The symbols move the points like this.
gu: FQ->GB, CN->SN, BR->GZ, PN->QN, LZ->LT, CT->BR, FT->GR, RQ->LL, TZ->JT, LF->FQ, MG->HD, FM->RJ, QT->LG, QH->ZD, CZ->FF, LL->MG, RP->PJ, TJ->GT, JD->RQ, HD->LF, FF->MH, QN->QT, MH->FG, NZ->SG, GB->CT, FG->NZ, PJ->SD, LT->GQ, CD->CZ, SG->CM, RF->MZ, MZ->QH, ZD->RZ, SD->TZ, RJ->BT, SQ->JD, GT->FM, DP->SC, LG->MM, JT->CD, RZ->FT, BT->CN, GZ->CG, SC->LZ, MM->RP, GQ->SQ, GR->PN, SN->DP, CG->TJ, CM->RF
da: FQ->SG, CN->RP, BR->MH, PN->LT, LZ->QN, CT->FG, FT->SQ, RQ->ZD, TZ->FM, LF->CM, MG->MZ, FM->TZ, QT->SC, QH->LL, CZ->CG, LL->QH, RP->CN, TJ->CD, JD->RZ, HD->RF, FF->GZ, QN->LZ, MH->BR, NZ->GB, GB->NZ, FG->CT, PJ->BT, LT->PN, CD->TJ, SG->FQ, RF->HD, MZ->MG, ZD->RQ, SD->RJ, RJ->SD, SQ->FT, GT->JT, DP->LG, LG->DP, JT->GT, RZ->JD, BT->PJ, GZ->FF, SC->QT, MM->SN, GQ->GR, GR->GQ, SN->MM, CG->CZ, CM->LF

The rows follow the links: the fewer symbols apart two points are, the more alike their rows tend to be.

Each row is also shifted at random along 3 hidden directions that mean nothing.

Some points, each with a row of numbers:
RF: +31 -8 -13 -30 +15 -15 -13 +46 -15 -21 +49 +5 +60 -56 +24 +36 -52 +34 +21 +3 -3 -15 -25 +1 +18 -22 -45 -15 +18 +20 +33 -32 +15 +40 +54 -31 +7 -61 +3 +40 +28 -31 -7 +41 +88
GQ: -11 +31 +34 -12 -20 -18 +28 -10 +25 +12 +19 -26 -2 +23 -21 -36 -24 -23 -7 -34 +47 +18 +37 -9 +11 -32 -47 -5 -15 -23 -27 +28 -19 -11 +29 +33 +32 +10 -23 +21 -23 +38 +34 -5 +10
CG: -50 -57 +37 -19 0 +19 -8 -19 -20 -47 -12 +38 +8 +56 -19 -4 -3 +7 +38 +10 -21 +15 +38 -18 -47 -60 +7 +16 -12 +25 +23 -23 -39 +34 -5 -45 -8 -37 +57 -9 -71 +0 +9 -6 -26
FF: -13 -34 +38 +22 -27 +5 +35 -32 +8 +22 -7 +44 +14 +41 +15 -8 +30 +30 -18 +6 -60 -16 +28 +9 +23 +17 +66 +19 -9 -4 +30 +14 +17 -14 -26 +65 +16 +27 +13 -14 +2 -12 +43 +28 +6
CD: +11 -68 +7 -34 -19 -5 +7 +5 +39 -13 -14 +46 -4 +12 -55 -52 -19 -1 +30 -47 -6 +43 +17 -30 -38 -51 -16 0 -43 -22 +30 +11 -56 -16 +21 -6 +40 +2 +69 -3 -53 +26 -23 -13 -37
SD: +37 +16 -41 +40 -37 +7 +8 -8 -7 +41 -43 -5 -3 -18 +4 -20 +72 -21 -19 +35 -43 -1 -40 -2 -12 +90 +78 +37 -7 -20 -11 -6 +12 -54 -76 +14 -24 +71 -19 -48 +39 +14 -32 -18 -34
DP: +46 +47 -30 -5 -25 +11 +8 +19 +14 -2 -22 -44 +9 -29 +7 -1 +16 -13 +14 -4 +35 -19 -29 -11 -9 +28 -26 +7 -16 +22 -38 -21 -4 +12 -19 0 +13 -13 -39 -18 +22 +36 -38 +37 -1
PN: -55 +37 +30 -8 +13 +5 +6 -20 -9 +0 -8 -34 -60 +36 -2 -6 -12 -19 -8 -18 +60 +3 +33 +4 +3 -40 -45 -37 -9 +2 -43 +33 -29 +7 +18 +15 -5 -7 -29 +2 -28 +23 +17 -33 -33
HD: +16 -9 -27 +19 +13 -29 -13 +7 -12 +45 +31 +14 +2 -37 +12 -8 -6 +11 -31 +12 -32 +5 -32 +21 +37 +39 +24 -12 +26 -39 +24 +12 +35 -42 +13 +1 -14 +47 -6 +22 +53 -41 +4 -28 +38
GT: -32 -38 +37 -59 +38 -1 -14 +9 -10 -35 -11 +30 +14 +14 +1 +38 -8 +34 +60 -12 +3 -1 +31 -9 -41 -63 -29 -41 +22 +26 +23 -5 +4 +46 +11 -14 +9 -60 +36 -22 -32 -38 -10 +13 +11
MG: +9 -7 -13 +25 +34 -25 -32 +6 -12 +24 +34 +4 +13 -11 -23 0 -17 -18 -30 +15 -7 +25 -18 +24 +22 +12 +11 +16 +35 -38 +13 +6 +34 -38 +15 -16 -8 +43 +6 +34 +18 -42 +20 -32 +23
SQ: -19 +20 +42 -32 +13 -36 +24 -8 +41 +32 +17 -25 -35 +5 -4 -23 -40 +3 -11 -54 +55 +5 +39 +9 +38 -55 -61 -73 -3 -40 -12 +78 -3 -23 +63 +55 +44 +5 -26 +26 -4 +8 +32 -13 +20
GB: -3 -44 -35 +34 -31 +12 +15 +2 -2 +25 -7 +49 -77 -24 +15 -25 +12 +23 -55 +4 -36 -6 -28 +6 +34 +44 +61 -13 -29 -8 +27 +15 -33 -21 +0 -1 -26 +34 +33 +8 +30 +16 -16 -39 -48
CT: -14 -55 -4 -3 -37 -11 +14 +11 -34 -9 +14 +48 +27 -4 -14 -38 -12 +12 +12 +16 -42 +17 -17 -27 -12 -13 +22 +19 -39 -6 +50 -24 -46 +3 +2 -52 -22 -2 +55 +10 -12 +20 -6 -20 +15
LL: -4 -8 +13 -13 +44 -36 -39 +19 -16 -7 +51 +2 +62 +4 -42 -12 -51 -36 +18 +9 +8 +48 +9 +12 +3 -45 -36 +26 +33 -46 +23 -8 +25 -28 +36 -41 +6 +20 +10 +46 -27 -44 +35 -23 +52
RP: +21 -14 -39 -43 +41 -16 -49 +35 +13 -7 -30 0 -35 -35 -52 -14 -10 -31 +40 -32 +41 +49 -20 -5 -49 -33 -48 -36 +17 -34 -16 +15 -15 -24 +14 -38 +10 +11 +21 -18 -16 -15 -68 -49 -42
FG: -9 -43 +33 0 +22 +6 -20 -12 +13 -19 +20 +39 +33 +24 -8 +28 -24 +26 +4 -5 -28 -6 +28 +9 +4 -27 +21 +25 +20 +13 +39 -3 +29 +13 +12 +16 +24 -17 +39 +18 -24 -43 +34 +32 +14
BR: -31 -35 +9 -15 -42 -8 +63 -7 -5 +39 -5 +51 -59 -15 +49 -19 +15 +67 -13 -12 -40 -28 +11 -10 +27 +5 +42 -82 -33 +2 +39 +50 -37 +3 +6 +34 -20 -1 +23 -15 +43 +20 +3 -20 +9
GZ: -45 -24 +45 -14 -47 -13 +57 -20 -50 +17 +4 +35 +59 +21 +46 -11 +33 +48 +35 +46 -66 -28 +27 -13 +6 +5 +43 -5 -21 +7 +46 -12 -5 +12 -30 +6 -40 -8 +8 -27 +22 +6 +32 +9 +68
MM: +4 +24 -25 -8 +30 -13 -14 0 +1 +36 -40 -19 -53 -23 +6 +6 +39 -19 -6 +0 +17 +6 -20 +21 -2 +35 -1 -41 +37 -33 -33 +34 +32 -39 -21 +19 -10 +57 -27 -36 +32 -25 -38 -41 -27
LT: +5 +52 +21 +26 -43 +3 +35 -27 +6 +11 +7 -53 +48 +31 -5 -31 +14 -40 -8 +13 +13 +2 +13 -12 +6 +18 -7 +53 -29 -6 -30 -12 -2 -17 -27 +20 +13 +21 -54 +8 -10 +55 +35 +25 +18

Start here and follow the symbols in turn, left to right. Where do you end up?
Answer with the point's name.
+29 +23 -20 -4 +22 +31 -27 +4 +2 -23 -29 -15 +10 -11 +21 +46 +40 +10 +13 +10 +3 -27 -29 +10 -26 +30 +15 +13 +26 +36 -22 -29 +38 +33 -38 -3 -4 -29 -13 -33 +16 -24 -39 +34 -18
gu da: RP
+35 +8 -33 +9 -10 +14 -5 +30 -14 -24 +35 -8 +22 -33 +13 +19 -43 +14 -11 +10 +7 -18 -39 0 +18 +7 -10 +17 -3 +35 +8 -43 -11 +44 +29 -38 -7 -50 -4 +36 +16 +8 -8 +31 +33
da da: MZ
-21 -24 -2 -9 +49 +34 -36 -3 +41 -32 -42 +16 -90 +12 +4 +56 +18 +31 -5 -35 +16 -24 +10 +20 -14 -17 -2 -48 +25 +42 -14 +25 +10 +45 -3 +20 +17 -48 +24 -28 -20 -32 -35 +5 -80
da da da: TZ
-31 +52 +16 +38 -42 +26 +26 -27 -25 -3 +2 -40 -4 +35 +19 -9 +9 -34 -31 +33 +18 -16 +17 -6 +17 +21 +3 +27 -33 +21 -36 -8 -31 +10 -16 -2 -34 -2 -48 +10 -9 +50 +37 +1 0
da gu gu: RQ
+17 -44 -47 +14 -3 -9 +4 +19 +12 +24 +8 +44 -83 -50 -3 -14 -19 +24 -46 -24 -23 +14 -38 +8 +27 +24 +28 -42 -13 -20 +28 +28 -29 -21 +32 -9 -8 +25 +38 +18 +30 -3 -29 -52 -29
gu gu da: FG
-34 +61 +14 +17 +25 0 +7 -30 +0 +39 -37 -38 -81 +16 +33 +18 +52 -10 -38 +13 +27 -16 +7 +31 +25 +41 +15 -50 +38 -15 -50 +56 +36 -28 -29 +55 -23 +49 -61 -36 +33 -16 +0 -42 -38
da gu: LZ
+22 -25 +0 +4 +38 +12 -20 +6 +22 -8 +17 +32 -30 -17 +22 +55 -21 +40 -37 -17 -12 -26 -5 +28 +30 +5 +10 -26 +31 +20 +20 +19 +28 +27 +34 +31 +21 -31 +23 +22 +19 -43 +11 +30 +8
da gu gu: CT
+33 -31 -18 -15 -30 -16 -8 +22 -8 -11 -21 +17 +54 -6 -57 -54 +6 -33 +55 +9 -19 +50 -21 -33 -58 -14 +3 +52 -31 -30 +18 -42 -26 -31 -26 -53 +8 +22 +37 -19 -27 +23 -41 -13 -14
da da: TZ
-10 -64 +41 -57 +35 -29 +3 +5 +38 -4 +23 +56 -2 +5 -10 +13 -49 +50 +38 -56 -4 +6 +46 -2 +3 -87 -34 -64 +9 -11 +52 +38 -5 +13 +61 +31 +53 -40 +60 +20 -21 -36 +9 +22 +39
gu gu gu: SG
+35 +57 -12 +19 -49 +12 +6 +3 -1 -15 +1 -52 +71 +5 -14 -24 +19 -45 +19 +29 +17 +2 -22 -25 -29 +28 -7 +79 -35 +8 -38 -59 -12 +4 -41 -25 +5 +1 -43 -8 -11 +55 -6 +37 +9
da da gu: LZ
+21 +38 +6 -5 -32 +1 +13 +7 +17 -13 +8 -47 +41 +6 -28 -40 -14 -39 +19 -23 +44 +15 +3 -31 -12 -22 -57 +29 -36 -4 -37 -18 -36 +6 +9 -8 +24 -14 -29 +11 -24 +64 +2 +21 +1
da gu gu: LG
+1 +22 -24 +5 -26 +25 +21 +16 +14 -5 +18 -23 -70 -32 +25 +8 -33 +14 -43 -33 +50 -23 -18 -6 +36 -1 -35 -49 -32 +36 -28 +16 -55 +32 +45 +4 +6 -43 -16 +37 +24 +52 -2 +2 -21
da da da: RQ
+30 -2 -49 +2 +1 -7 -17 +7 +18 +20 -44 +1 -45 -32 -19 -17 +38 -20 -6 -14 +4 +19 -39 +1 -21 +34 +12 -5 +0 -30 -13 +13 -2 -42 -33 +0 +2 +45 +2 -30 +20 -1 -54 -35 -54
da da da: BT
-45 +34 +42 -22 -3 -15 +13 -5 -28 -14 +23 -45 +23 +28 -9 -17 -33 -23 +37 +0 +50 +16 +37 -19 -10 -59 -67 -10 -14 -1 -18 -2 -34 +23 +23 -31 -17 -25 -28 +13 -40 +35 +31 -15 +30
da da gu: PN
-20 +28 +33 +52 +11 +6 -20 -37 -3 -8 +21 -30 +31 +64 -43 -19 -16 -65 -35 +25 +0 +34 +26 +11 +1 +1 +12 +92 +10 -11 -26 -18 +20 -42 -13 -2 -7 +45 -17 +31 -54 0 +64 -14 -22
da da da: RZ
-10 -44 +29 -17 -28 -10 +35 -11 +22 +15 -12 +44 +2 +24 -8 -28 +14 +30 +6 -20 -34 +3 +28 -10 -2 -20 +31 -4 -22 -20 +34 +26 -11 -18 -6 +40 +26 +16 +38 -10 -13 +5 +11 +12 -2
gu gu gu: FG
+10 -20 -17 -24 +62 +33 -47 +9 +36 -44 -43 +11 -73 -4 -10 +53 +9 +15 +5 -41 +41 -7 -1 +10 -36 -28 -27 -35 +30 +40 -14 +10 +4 +48 +8 -4 +28 -46 +23 -25 -28 -28 -45 +10 -72
da da gu: BT
+18 -51 -36 -18 +23 -29 -30 +40 -13 -5 +39 +32 +1 -48 -31 -25 -56 -1 +9 -13 -4 +41 -26 -3 -5 -23 -23 -15 0 -38 +35 -6 -20 -20 +50 -62 -1 +8 +48 +40 -1 -20 -28 -42 +25
da gu da: HD
